Here is a tiny trained network, its code and every weight. The questions are about switching its units off for an input and a target symbol, where a switched-off unit gives its printed mean instead of its output.

import numpy as np


def w(rows, s, z=0):
    codes = np.array(rows[::2]) - 128.0
    scale = np.full(codes.shape[1], s)
    scale[-1] = z or s
    return codes * scale


def f(y):
    return np.maximum(y, 0)


def softmax(a):
    e = np.exp(a - a.max(-1, keepdims=True))
    return e / e.sum(-1, keepdims=True)


def log_softmax(a):
    a = a - a.max(-1, keepdims=True)
    return a - np.log(np.exp(a).sum(-1, keepdims=True))


def net(x, mask):
    ids = ['ΞΠΣαβδεζηθμ'.index(c) for c in x.split()]
    T = len(ids)
    res = E[ids] + P[:T]
    u = 0
    for l in range(2):
        r = res
        for j in range(2):
            rows = slice(2 * j, 2 * j + 2)
            q, k, v = (r @ M[l][rows].T for M in (Q, K, V))
            z = softmax(np.where(np.tri(T) > 0, q @ k.T / 2**0.5, -1e9)) @ v
            o = O[l][rows]
            res = res + np.where(mask[u + j], z, o[:, -1]) @ o[:, :-1]
        u += 2
        y = f(res @ A[l][:, :-1].T + A[l][:, -1])
        res = res + np.where(mask[u : u + 12], y, B[l][:, -1]) @ B[l][:, :-1]
        u += 12
    return log_softmax(res[-1] @ U[:, :-1].T + U[:, -1])


Q, K, V, O, A, B = {}, {}, {}, {}, {}, {}
E = w([
[76,213,70,176,222,114,74,179],'Ξ',
[93,136,8,106,124,93,212,111],'Π',
[159,171,107,82,226,84,88,184],'Σ',
[135,157,12,184,119,190,53,90],'α',
[99,187,110,170,79,105,130,123],'β',
[79,100,159,133,200,135,41,135],'δ',
[201,136,39,94,132,151,45,117],'ε',
[50,40,75,132,194,89,170,135],'ζ',
[181,175,189,179,228,157,150,19],'η',
[74,129,162,184,99,135,26,149],'θ',
[168,94,69,204,210,118,34,120],'μ',
],0.017)
P = w([
[188,168,144,186,180,222,243,244],'0',
[170,174,134,175,182,205,220,214],'1',
[160,177,128,169,179,185,201,185],'2',
[149,182,123,161,168,165,175,165],'3',
[139,180,120,151,164,145,161,140],'4',
[130,178,117,148,155,124,142,116],'5',
[124,176,112,138,147,105,125,91],'6',
[114,173,113,128,143,87,105,68],'7',
[105,174,114,119,138,67,92,48],'8',
[96,172,108,104,129,48,69,24],'9',
[90,170,106,101,120,27,55,4],'10',
],0.013)
Q[0] = w([
[56,173,108,163,106,146,135,126],'L0H1',
[114,182,77,183,193,127,83,124],'L0H1',
[87,64,249,75,45,125,148,183],'L0H2',
[191,34,138,100,61,224,140,53],'L0H2',
],0.019)
K[0] = w([
[180,113,173,38,69,43,119,117],'L0H1',
[82,130,128,108,123,36,82,31],'L0H1',
[162,109,127,129,113,251,161,208],'L0H2',
[143,165,142,151,172,146,171,226],'L0H2',
],0.017)
V[0] = w([
[27,108,234,204,112,183,108,135],'L0H1',
[88,197,78,236,80,162,140,160],'L0H1',
[104,51,134,128,255,95,147,202],'L0H2',
[76,162,95,97,100,80,184,207],'L0H2',
],0.0078)
O[0] = w([
[81,129,160,3,171,124,86,85,126],'L0H1',
[199,51,171,66,158,2,101,124,255],'L0H1',
[35,157,7,157,79,141,60,25,228],'L0H2',
[107,213,232,158,22,61,80,42,98],'L0H2',
],0.0092,0.0078)
A[0] = w([
[112,175,177,200,119,117,107,133,4],'L0N1',
[116,160,83,28,113,158,157,184,99],'L0N2',
[80,163,105,51,123,174,124,66,34],'L0N3',
[189,74,118,129,80,152,101,84,214],'L0N4',
[133,2,97,111,121,112,137,98,52],'L0N5',
[134,66,202,76,112,102,185,107,26],'L0N6',
[82,157,101,79,68,94,208,81,26],'L0N7',
[79,121,66,113,159,98,89,131,181],'L0N8',
[200,162,127,76,141,158,209,40,166],'L0N9',
[123,183,118,173,61,204,100,180,151],'L0N10',
[70,87,115,158,163,149,56,196,30],'L0N11',
[118,135,130,226,135,155,148,67,41],'L0N12',
],0.0094,0.0037)
B[0] = w([
[151,108,110,96,118,168,162,138,147],'L0N1',
[96,69,116,115,96,170,80,107,135],'L0N2',
[87,150,207,207,134,170,176,200,156],'L0N3',
[107,142,169,138,181,102,145,182,143],'L0N4',
[98,152,147,70,92,120,118,160,151],'L0N5',
[163,117,106,153,112,254,126,147,142],'L0N6',
[81,70,145,100,86,108,176,141,146],'L0N7',
[190,119,130,93,78,198,108,109,252],'L0N8',
[36,122,180,115,188,120,98,106,142],'L0N9',
[51,145,67,101,153,107,140,160,137],'L0N10',
[152,70,135,121,84,103,148,148,186],'L0N11',
[126,132,166,42,112,111,156,117,166],'L0N12',
],0.0089,0.019)
Q[1] = w([
[100,118,254,178,149,168,181,68],'L1H1',
[48,162,156,233,56,78,148,108],'L1H1',
[190,14,187,50,63,127,179,198],'L1H2',
[155,242,84,88,181,92,70,141],'L1H2',
],0.0086)
K[1] = w([
[91,93,173,194,179,148,146,109],'L1H1',
[39,90,110,136,89,114,202,129],'L1H1',
[132,1,157,137,163,129,183,83],'L1H2',
[152,105,120,112,90,89,68,182],'L1H2',
],0.012)
V[1] = w([
[43,51,127,122,155,91,249,27],'L1H1',
[174,254,132,86,149,197,136,232],'L1H1',
[162,149,145,156,118,164,138,144],'L1H2',
[118,190,106,117,242,160,164,49],'L1H2',
],0.0045)
O[1] = w([
[167,124,99,1,135,114,148,112,2],'L1H1',
[102,127,118,144,135,102,110,105,108],'L1H1',
[139,137,131,127,138,125,129,129,89],'L1H2',
[112,26,122,127,190,88,190,45,156],'L1H2',
],0.011,0.0031)
A[1] = w([
[104,117,149,177,212,226,176,106,130],'L1N1',
[178,164,161,227,187,19,128,127,140],'L1N2',
[169,217,252,106,186,159,137,108,105],'L1N3',
[191,197,4,170,151,148,187,115,151],'L1N4',
[188,186,209,115,118,82,103,134,224],'L1N5',
[156,181,254,187,159,36,149,104,70],'L1N6',
[125,75,68,195,135,110,132,191,80],'L1N7',
[103,125,109,98,126,82,196,102,36],'L1N8',
[214,103,87,170,176,101,212,143,2],'L1N9',
[118,205,86,132,209,155,139,196,73],'L1N10',
[142,129,139,180,26,119,81,76,127],'L1N11',
[77,230,75,213,164,65,167,108,111],'L1N12',
],0.0087,0.0099)
B[1] = w([
[164,139,155,198,54,79,170,118,205],'L1N1',
[156,203,108,93,179,230,236,106,217],'L1N2',
[87,44,58,143,45,106,98,116,197],'L1N3',
[175,86,178,113,46,80,134,158,227],'L1N4',
[13,172,130,134,196,42,179,138,255],'L1N5',
[152,15,8,160,12,177,112,179,172],'L1N6',
[188,153,182,27,180,106,147,133,205],'L1N7',
[195,107,156,213,175,148,44,180,178],'L1N8',
[2,150,179,111,81,191,78,82,164],'L1N9',
[173,27,220,108,130,171,114,86,162],'L1N10',
[175,166,61,96,240,108,140,76,232],'L1N11',
[130,151,196,192,51,50,38,78,167],'L1N12',
],0.0079,0.0093)
U = w([
[169,196,99,145,157,96,129,30,186],'Ξ',
[153,138,139,79,102,3,191,144,16],'Π',
[146,117,117,155,31,53,88,86,3],'Σ',
[152,144,152,111,202,172,189,154,103],'α',
[110,92,24,183,89,92,168,156,127],'β',
[137,140,143,231,96,233,80,97,185],'δ',
[167,155,209,141,110,115,161,124,106],'ε',
[119,162,122,42,68,161,140,73,132],'ζ',
[149,40,140,127,130,105,159,41,114],'η',
[52,111,161,119,165,94,39,172,228],'θ',
[246,97,74,108,114,117,74,163,121],'μ',
],0.0056,0.0043)

Each question gives the input, a string of symbols that net reads in full, and the target symbol t.
The units are the heads (2 rows each of Q, K, V and O) and the neurons (one row each of A and B). Each row of codes is followed by its name. A weight is (code - 128) times the scale printed after its matrix; where a second scale follows, it is the last column's (O, A, B and U).
mask holds one flag per unit, layer by layer, with each layer's heads first. A switched-off unit (its flag False) gives its mean, the last column of its rows in O or B, instead of its output. The means were averaged over made-up inputs and are rounded, as every weight is.
A unit's drop is (log p(t) with every unit on - log p(t) with that unit switched off) / (log p(t) with every unit on - log p(t) with every unit switched off).
The circuit of an input: a set's keep is (log p(t) with only the set's units on - log p(t) with every unit switched off) / (log p(t) with every unit on - log p(t) with every unit switched off). Starting from the 12 units with the biggest drops (on a tie, the unit counted first), units are removed one at a time, each time the one whose removal leaves the highest keep (on an exact tie, the one counted first), for as long as the keep stays at least 0.8.
circuit, biggest first: the units of the circuit, biggest drop first
most important unit: the unit with the biggest drop
top k neurons: the k neurons with the biggest drops, biggest first
k most important neurons of layer l: the k neurons of layer l with the biggest drops, biggest first
which heads matter: for each layer, one digit per head in row order, 1 if its drop is at least 0.15 and else 0, layers parted by /
input η Π Π Σ, target Π: top 2 neurons => L0N8, L1N5
input α α η μ Σ ζ Ξ α μ Ξ, target μ: circuit, biggest first => L0H2, L0N8, L1N5
input Ξ ζ η α Ξ, target α: most important unit => L1N2
input μ Ξ α, target Ξ: circuit, biggest first => L0H2, L1N11
input θ ζ δ α α Ξ Π δ Ξ Σ Σ, target Σ: which heads matter => 10 / 00
input μ θ μ Ξ ε Ξ μ Ξ η Σ Ξ, target Σ: circuit, biggest first => L0H1, L1N12, L1N4
input θ δ Σ Π θ θ Ξ α Ξ, target α: which heads matter => 01 / 00
input Ξ ζ Ξ Ξ Ξ α Ξ Π Ξ, target Π: circuit, biggest first => L0H2, L1H1, L1N5
input Ξ μ α α Ξ Σ Ξ, target Σ: circuit, biggest first => L0H1, L1N12, L0N10, L1N4
input η θ Ξ Ξ β δ, target η: circuit, biggest first => L1H2, L0N11, L0N9
input θ Σ Ξ Ξ β Ξ ζ Π ε, target Π: which heads matter => 11 / 10
input Ξ μ θ θ η δ β Ξ, target β: which heads matter => 01 / 00
input δ Π Ξ μ μ Ξ θ, target θ: which heads matter => 10 / 00
input Ξ Π μ ζ Ξ, target ζ: top neuron => L0N3
input Ξ μ Ξ Ξ α Π β, target β: top 3 neurons => L1N6, L1N3, L1N5
input Ξ Ξ Σ, target Ξ: which heads matter => 01 / 00
input Ξ β Σ, target β: 3 most important neurons of layer 1 => L1N6, L1N3, L1N5
input η θ Ξ β Ξ α μ δ Ξ δ μ, target η: which heads matter => 11 / 01
input μ Ξ Ξ β μ Ξ Ξ, target Ξ: top 2 neurons => L1N11, L1N2
input β ζ Ξ, target ζ: 2 most important neurons of layer 0 => L0N7, L0N3
input Ξ θ δ Ξ α ε, target α: most important neuron of layer 0 => L0N4
input μ δ Ξ, target δ: top 2 neurons => L0N3, L0N8
input Ξ δ Ξ θ δ η μ μ, target η: which heads matter => 01 / 01
input Ξ Ξ ε Ξ, target ε: 2 most important neurons of layer 1 => L1N7, L1N12
input α μ μ ε μ, target μ: 2 most important neurons of layer 1 => L1N5, L1N7
input Ξ μ η Ξ, target η: top 2 neurons => L0N11, L0N2
